Here is a tiny trained network, its code and every weight. The questions are about switching its units off for an input and a class, where a switched-off unit gives its printed mean instead of its output.

import numpy as np


def w(rows, s, z=0):
    codes = np.array(rows[::2]) - 128.0
    scale = np.full(codes.shape[1], s)
    scale[-1] = z or s
    return codes * scale


def f(y):
    return np.maximum(y, 0)


def log_softmax(a):
    a = a - a.max(-1, keepdims=True)
    return a - np.log(np.exp(a).sum(-1, keepdims=True))


def net(x, mask):
    res = np.array(x, float).reshape(1, 7) / 4 @ E
    y = f(res @ A[0][:, :-1].T + A[0][:, -1])
    res = res + np.where(mask, y, B[0][:, -1]) @ B[0][:, :-1]
    return log_softmax(res[-1] @ U[:, :-1].T + U[:, -1])


A, B = {}, {}
E = w([
[32,19,120,176,120],'x0',
[35,148,117,52,219],'x1',
[164,68,81,15,67],'x2',
[128,128,128,128,129],'x3',
[56,189,202,98,21],'x4',
[128,128,128,128,128],'x5',
[177,71,255,96,166],'x6',
],0.0079)
A[0] = w([
[110,136,143,84,177,4],'neuron 1',
[92,201,177,254,198,18],'neuron 2',
[76,172,176,115,46,31],'neuron 3',
[155,84,227,113,147,38],'neuron 4',
[172,221,132,123,152,54],'neuron 5',
[121,145,136,157,141,45],'neuron 6',
[128,114,129,98,103,36],'neuron 7',
[111,172,55,157,121,106],'neuron 8',
[168,171,123,117,160,106],'neuron 9',
[73,184,170,122,66,68],'neuron 10',
[146,102,147,132,158,93],'neuron 11',
[97,150,159,125,99,4],'neuron 12',
[92,143,105,82,176,56],'neuron 13',
[97,85,125,151,110,28],'neuron 14',
[123,109,141,131,132,57],'neuron 15',
[139,97,96,65,107,55],'neuron 16',
[138,63,84,41,75,58],'neuron 17',
[51,38,129,170,113,40],'neuron 18',
[179,114,130,186,64,29],'neuron 19',
[105,140,71,145,107,89],'neuron 20',
[56,155,113,67,190,56],'neuron 21',
[185,106,121,188,58,73],'neuron 22',
[171,173,120,105,143,15],'neuron 23',
[170,106,96,62,110,54],'neuron 24',
[80,46,111,157,122,62],'neuron 25',
[97,193,13,146,101,50],'neuron 26',
[181,128,132,174,88,37],'neuron 27',
[95,96,138,169,127,76],'neuron 28',
[165,100,208,97,170,113],'neuron 29',
[92,146,128,80,168,83],'neuron 30',
[135,99,212,111,152,46],'neuron 31',
[102,157,48,151,93,60],'neuron 32',
[195,105,51,167,229,38],'neuron 33',
[161,82,76,151,174,9],'neuron 34',
[189,208,120,77,127,37],'neuron 35',
[120,109,106,89,104,81],'neuron 36',
],0.017,0.0048)
B[0] = w([
[122,102,103,152,160,159],'neuron 1',
[210,229,64,171,118,244],'neuron 2',
[104,83,121,131,31,211],'neuron 3',
[185,99,160,97,152,202],'neuron 4',
[79,181,163,109,143,202],'neuron 5',
[145,146,124,144,120,144],'neuron 6',
[142,130,107,138,108,146],'neuron 7',
[171,98,149,97,150,203],'neuron 8',
[82,150,147,108,130,181],'neuron 9',
[107,82,128,134,44,210],'neuron 10',
[148,103,134,114,122,160],'neuron 11',
[122,106,116,121,81,156],'neuron 12',
[101,99,100,157,163,178],'neuron 13',
[96,148,144,115,136,158],'neuron 14',
[135,133,139,120,128,134],'neuron 15',
[161,174,107,139,122,182],'neuron 16',
[180,200,99,161,109,223],'neuron 17',
[67,176,177,101,149,208],'neuron 18',
[99,95,86,150,184,200],'neuron 19',
[156,115,159,112,144,180],'neuron 20',
[89,86,82,164,183,207],'neuron 21',
[95,93,89,164,189,215],'neuron 22',
[87,153,156,113,133,168],'neuron 23',
[164,173,101,157,112,190],'neuron 24',
[79,164,160,98,145,193],'neuron 25',
[199,96,173,100,168,236],'neuron 26',
[98,104,92,149,171,186],'neuron 27',
[104,160,144,112,131,164],'neuron 28',
[178,99,164,98,157,210],'neuron 29',
[103,103,94,149,160,177],'neuron 30',
[174,100,152,103,144,186],'neuron 31',
[174,113,156,98,155,201],'neuron 32',
[103,73,129,129,3,247],'neuron 33',
[101,91,122,133,56,189],'neuron 34',
[65,176,175,97,149,209],'neuron 35',
[147,156,118,136,111,166],'neuron 36',
],0.049,0.013)
U = w([
[242,86,176,100,120,110],'0',
[148,88,125,150,1,254],'1',
[219,211,88,185,81,86],'2',
[99,187,178,111,111,73],'3',
[132,76,71,194,161,90],'4',
],0.0072,0.0058)

Each question gives the input, the list of numbers given to net, and the class t.
The units are the neurons (one row each of A and B). Each row of codes is followed by its name. A weight is (code - 128) times the scale printed after its matrix; where a second scale follows, it is the last column's (A, B and U).
mask holds one flag per neuron, in row order. A switched-off neuron (its flag False) gives its mean, the last column of its row in B, instead of its output. The means were averaged over made-up inputs and are rounded, as every weight is.
A unit's drop is (log p(t) with every unit on - log p(t) with that unit switched off) / (log p(t) with every unit on - log p(t) with every unit switched off).
The circuit of an input: a set's keep is (log p(t) with only the set's units on - log p(t) with every unit switched off) / (log p(t) with every unit on - log p(t) with every unit switched off). Starting from the 12 units with the biggest drops (on a tie, the unit counted first), units are removed one at a time, each time the one whose removal leaves the highest keep (on an exact tie, the one counted first), for as long as the keep stays at least 0.8.
circuit, biggest first: the units of the circuit, biggest drop first
most important unit: the unit with the biggest drop
k most important neurons: the k neurons with the biggest drops, biggest first
drop of u: that unit's drop, to one decimal
input [4,7,0,-4,-6,4,3], class 4: most important unit => neuron 21
input [-5,-4,-1,-3,6,8,-1], class 1: 2 most important neurons => neuron 3; neuron 10
input [-6,5,-2,0,5,-1,2], class 3: 4 most important neurons => neuron 33; neuron 35; neuron 5; neuron 34
input [-7,5,8,-4,-4,-8,-3], class 2: 2 most important neurons => neuron 17; neuron 24
input [-8,-4,8,0,-7,-8,-6], class 2: 2 most important neurons => neuron 24; neuron 17
input [-2,8,7,-6,0,5,-3], class 4: 2 most important neurons => neuron 21; neuron 2
input [7,7,5,-6,-7,8,4], class 1: 3 most important neurons => neuron 33; neuron 34; neuron 22
input [1,2,-7,-5,-1,-5,-6], class 2: 4 most important neurons => neuron 2; neuron 29; neuron 4; neuron 31
input [3,-5,-8,2,-7,-2,5], class 2: 2 most important neurons => neuron 2; neuron 3
input [-7,0,-6,-3,-1,5,1], class 3: 2 most important neurons => neuron 5; neuron 35
input [8,2,0,4,-7,7,7], class 3: 2 most important neurons => neuron 18; neuron 25
input [8,8,4,-1,0,2,6], class 3: 4 most important neurons => neuron 18; neuron 25; neuron 22; neuron 19
input [-1,3,2,-1,3,6,-1], class 1: 3 most important neurons => neuron 22; neuron 2; neuron 19
input [-6,6,-4,2,-7,5,5], class 1: circuit, biggest first => neuron 33
input [8,-1,-4,-3,-8,4,5], class 1: drop of neuron 35 => 0.3
input [-4,6,2,8,1,-1,0], class 4: drop of neuron 21 => 0.1
input [2,-5,4,-3,-3,0,4], class 4: drop of neuron 29 => 0.0
